Below are the code and all the weights of a small trained network. Each question names an input and a target symbol and asks about switching units off, where a switched-off unit gives its printed mean instead of its output.

import numpy as np


def w(rows, s, z=0):
    codes = np.array(rows[::2]) - 128.0
    scale = np.full(codes.shape[1], s)
    scale[-1] = z or s
    return codes * scale


def f(y):
    return np.maximum(y, 0)


def softmax(a):
    e = np.exp(a - a.max(-1, keepdims=True))
    return e / e.sum(-1, keepdims=True)


def log_softmax(a):
    a = a - a.max(-1, keepdims=True)
    return a - np.log(np.exp(a).sum(-1, keepdims=True))


def net(x, mask):
    ids = ['βγδεθλμξπστφψω'.index(c) for c in x.split()]
    T = len(ids)
    res = E[ids] + P[:T]
    u = 0
    for l in range(2):
        q, k, v = (res @ M[l].T for M in (Q, K, V))
        z = softmax(np.where(np.tri(T) > 0, q @ k.T / 3**0.5, -1e9)) @ v
        res = res + np.where(mask[u], z, O[l][:, -1]) @ O[l][:, :-1]
        u += 1
        y = f(res @ A[l][:, :-1].T + A[l][:, -1])
        res = res + np.where(mask[u : u + 8], y, B[l][:, -1]) @ B[l][:, :-1]
        u += 8
    return log_softmax(res[-1] @ U[:, :-1].T + U[:, -1])


Q, K, V, O, A, B = {}, {}, {}, {}, {}, {}
E = w([
[164,94,135,149,127,25,52,157,174,41],'β',
[153,97,144,172,35,65,175,135,196,49],'γ',
[183,124,72,87,159,50,168,138,37,212],'δ',
[141,176,144,190,31,99,127,106,185,151],'ε',
[141,137,217,102,140,81,142,153,160,71],'θ',
[174,177,232,111,155,135,114,87,192,140],'λ',
[155,116,132,169,164,104,3,87,167,160],'μ',
[160,89,148,100,135,174,185,31,165,99],'ξ',
[120,93,157,47,155,135,147,95,179,117],'π',
[78,70,99,105,106,119,94,71,166,174],'σ',
[99,113,212,137,69,145,101,79,61,86],'τ',
[43,147,205,132,128,207,79,111,105,198],'φ',
[20,53,128,123,110,160,192,166,105,88],'ψ',
[51,96,128,147,213,151,91,89,84,70],'ω',
],0.0063)
P = w([
[151,221,87,61,28,244,71,190,178,43],'0',
[128,149,147,51,68,174,78,140,143,72],'1',
[119,76,173,50,80,180,75,135,125,112],'2',
[81,92,185,97,115,102,111,79,133,125],'3',
[71,79,200,118,131,75,134,60,121,141],'4',
[62,46,208,157,148,68,150,54,118,165],'5',
[53,60,205,154,163,55,167,37,104,172],'6',
[24,96,201,175,182,25,184,3,100,170],'7',
],0.0037)
Q[0] = w([
[4,141,165,192,182,61,141,38,185,96],'L0H1',
[217,182,68,161,196,47,216,133,85,169],'L0H1',
[157,127,190,28,99,53,152,65,74,148],'L0H1',
],0.026)
K[0] = w([
[68,62,250,157,196,90,173,65,124,132],'L0H1',
[214,106,125,191,79,36,137,120,246,162],'L0H1',
[63,34,95,128,81,95,46,119,129,192],'L0H1',
],0.026)
V[0] = w([
[141,120,51,76,240,128,93,89,196,111],'L0H1',
[111,122,101,208,76,141,52,58,66,83],'L0H1',
[3,126,55,108,100,147,103,157,185,238],'L0H1',
],0.014)
O[0] = w([
[90,20,140,129,157,135,115,227,250,237,98],'L0H1',
[196,27,179,209,48,200,90,144,25,128,254],'L0H1',
[29,100,90,2,20,70,48,81,145,221,127],'L0H1',
],0.0066,0.0038)
A[0] = w([
[144,163,70,182,197,140,158,172,77,149,68],'L0N1',
[154,137,129,122,181,254,184,90,172,141,31],'L0N2',
[108,138,89,178,122,141,134,160,136,159,14],'L0N3',
[168,151,12,105,160,25,144,166,136,155,47],'L0N4',
[154,223,126,139,149,114,79,110,185,98,74],'L0N5',
[75,209,30,242,132,143,158,107,176,148,47],'L0N6',
[96,162,47,173,149,174,131,114,141,148,23],'L0N7',
[113,136,66,204,139,67,107,172,192,153,2],'L0N8',
],0.0075,0.004)
B[0] = w([
[147,74,159,102,97,95,134,134,73,97,173],'L0N1',
[107,72,120,156,73,175,84,33,115,143,234],'L0N2',
[153,121,90,93,162,144,143,78,89,69,128],'L0N3',
[129,67,155,76,225,176,170,63,18,177,198],'L0N4',
[125,128,253,98,93,54,134,129,96,115,253],'L0N5',
[110,123,206,152,153,116,100,201,119,74,139],'L0N6',
[141,111,172,135,96,121,138,126,121,112,128],'L0N7',
[181,56,138,116,161,174,88,71,236,82,132],'L0N8',
],0.0069,0.00057)
Q[1] = w([
[120,204,23,87,103,238,94,212,106,127],'L1H1',
[124,224,36,186,177,150,122,191,176,76],'L1H1',
[184,124,114,98,132,115,52,6,127,99],'L1H1',
],0.025)
K[1] = w([
[72,160,149,152,47,145,58,219,197,7],'L1H1',
[182,156,219,105,33,161,129,81,249,89],'L1H1',
[44,134,178,118,82,152,238,166,38,189],'L1H1',
],0.019)
V[1] = w([
[219,96,26,90,54,66,189,109,144,95],'L1H1',
[87,96,149,97,86,207,189,27,174,86],'L1H1',
[250,206,174,135,113,137,53,58,159,246],'L1H1',
],0.014)
O[1] = w([
[91,155,85,197,133,67,200,93,111,106,31],'L1H1',
[100,128,166,76,138,170,208,99,84,152,254],'L1H1',
[171,141,158,170,149,125,82,2,169,146,66],'L1H1',
],0.0088,0.0041)
A[1] = w([
[61,98,136,103,151,85,151,124,241,196,111],'L1N1',
[163,111,159,145,131,8,161,184,178,33,31],'L1N2',
[81,97,88,194,208,106,98,96,127,69,121],'L1N3',
[136,106,147,140,204,142,205,138,244,146,218],'L1N4',
[198,205,102,172,33,57,192,133,178,170,5],'L1N5',
[135,220,209,183,168,94,90,142,194,111,157],'L1N6',
[180,174,49,76,229,105,162,124,126,177,103],'L1N7',
[187,160,110,159,160,38,28,161,152,122,1],'L1N8',
],0.013,0.0017)
B[1] = w([
[230,97,78,156,70,30,130,131,152,75,243],'L1N1',
[106,167,138,108,69,191,26,77,169,24,241],'L1N2',
[89,69,74,117,108,135,104,171,147,155,254],'L1N3',
[66,114,92,105,227,168,170,116,201,130,230],'L1N4',
[90,133,127,183,98,203,184,165,186,197,180],'L1N5',
[138,192,149,180,114,36,139,212,107,197,247],'L1N6',
[209,243,77,114,67,218,89,160,126,141,170],'L1N7',
[81,98,67,97,250,131,147,90,17,146,219],'L1N8',
],0.012,0.0036)
U = w([
[81,126,85,122,158,113,68,100,106,70,85],'β',
[89,123,105,164,79,177,130,118,177,92,38],'γ',
[172,194,76,97,123,163,116,143,118,161,23],'δ',
[99,135,108,204,91,148,163,143,146,192,105],'ε',
[111,200,188,98,129,103,94,146,166,65,112],'θ',
[140,182,173,134,164,86,136,154,149,170,187],'λ',
[123,116,101,150,192,77,117,140,83,166,177],'μ',
[118,121,132,120,206,175,185,92,165,133,127],'ξ',
[178,130,102,82,186,110,169,150,181,71,169],'π',
[162,75,105,141,59,54,117,110,123,157,126],'σ',
[222,135,176,210,162,150,180,87,45,56,250],'τ',
[111,157,173,29,90,120,59,9,136,203,24],'φ',
[44,172,107,47,71,72,206,161,68,131,141],'ψ',
[165,37,160,100,107,186,81,254,141,190,173],'ω',
],0.0042,0.0021)

Each question gives the input, a string of symbols that net reads in full, and the target symbol t.
The units are the heads (3 rows each of Q, K, V and O) and the neurons (one row each of A and B). Each row of codes is followed by its name. A weight is (code - 128) times the scale printed after its matrix; where a second scale follows, it is the last column's (O, A, B and U).
mask holds one flag per unit, layer by layer, with each layer's heads first. A switched-off unit (its flag False) gives its mean, the last column of its rows in O or B, instead of its output. The means were averaged over made-up inputs and are rounded, as every weight is.
A unit's drop is (log p(t) with every unit on - log p(t) with that unit switched off) / (log p(t) with every unit on - log p(t) with every unit switched off).
The circuit of an input: a set's keep is (log p(t) with only the set's units on - log p(t) with every unit switched off) / (log p(t) with every unit on - log p(t) with every unit switched off). Starting from the 12 units with the biggest drops (on a tie, the unit counted first), units are removed one at a time, each time the one whose removal leaves the highest keep (on an exact tie, the one counted first), for as long as the keep stays at least 0.8.
circuit, biggest first: the units of the circuit, biggest drop first
unit that matters most: the unit with the biggest drop
k most important neurons: the k neurons with the biggest drops, biggest first
top k neurons in layer l: the k neurons of layer l with the biggest drops, biggest first
input ε δ θ, target ε: circuit, biggest first -> L1H1; L1N5; L0H1
input β ω φ, target ω: circuit, biggest first -> L1H1; L0H1
input λ λ δ, target δ: most important neuron -> L1N7
input ε σ ω θ β β λ, target λ: circuit, biggest first -> L0H1; L1N6; L1H1
input δ θ γ ε, target ε: circuit, biggest first -> L1N5; L1H1
input σ β λ λ ξ, target ξ: circuit, biggest first -> L1N4; L0H1; L1H1
input β ξ ω τ φ φ τ τ, target φ: circuit, biggest first -> L1H1; L0H1
input θ ω ψ β ψ ω ξ, target ω: circuit, biggest first -> L1H1; L0H1
input φ τ ω ψ, target ω: circuit, biggest first -> L1H1; L0H1
input π δ μ μ, target μ: top 2 neurons in layer 1 -> L1N8; L1N2
input γ τ θ ξ, target τ: circuit, biggest first -> L0H1; L1H1
input δ β λ ψ ω λ β, target β: circuit, biggest first -> L1H1; L1N2; L1N8
input θ μ μ, target μ: 3 most important neurons -> L1N8; L0N5; L1N6
input δ ε ψ π ε, target ε: unit that matters most -> L1N5
input π δ β ω λ μ σ, target σ: circuit, biggest first -> L0H1; L1N1; L1H1
input τ δ ξ ψ ω ω, target ω: circuit, biggest first -> L1N3; L0H1; L1H1
input ψ ξ γ ξ ξ β, target ξ: 2 most important neurons -> L1N4; L0N2
input π ψ θ δ π, target π: 3 most important neurons -> L1N1; L1N4; L0N4
input β δ ω γ, target γ: top 3 neurons in layer 1 -> L1N2; L1N5; L1N3
input ψ θ λ β, target λ: 2 most important neurons -> L1N6; L0N5
input ξ δ σ σ δ τ, target τ: most important neuron -> L0N4
input μ θ ω δ τ γ β, target β: 3 most important neurons -> L1N2; L1N8; L1N3
input β ε θ, target θ: 2 most important neurons -> L1N2; L0N5
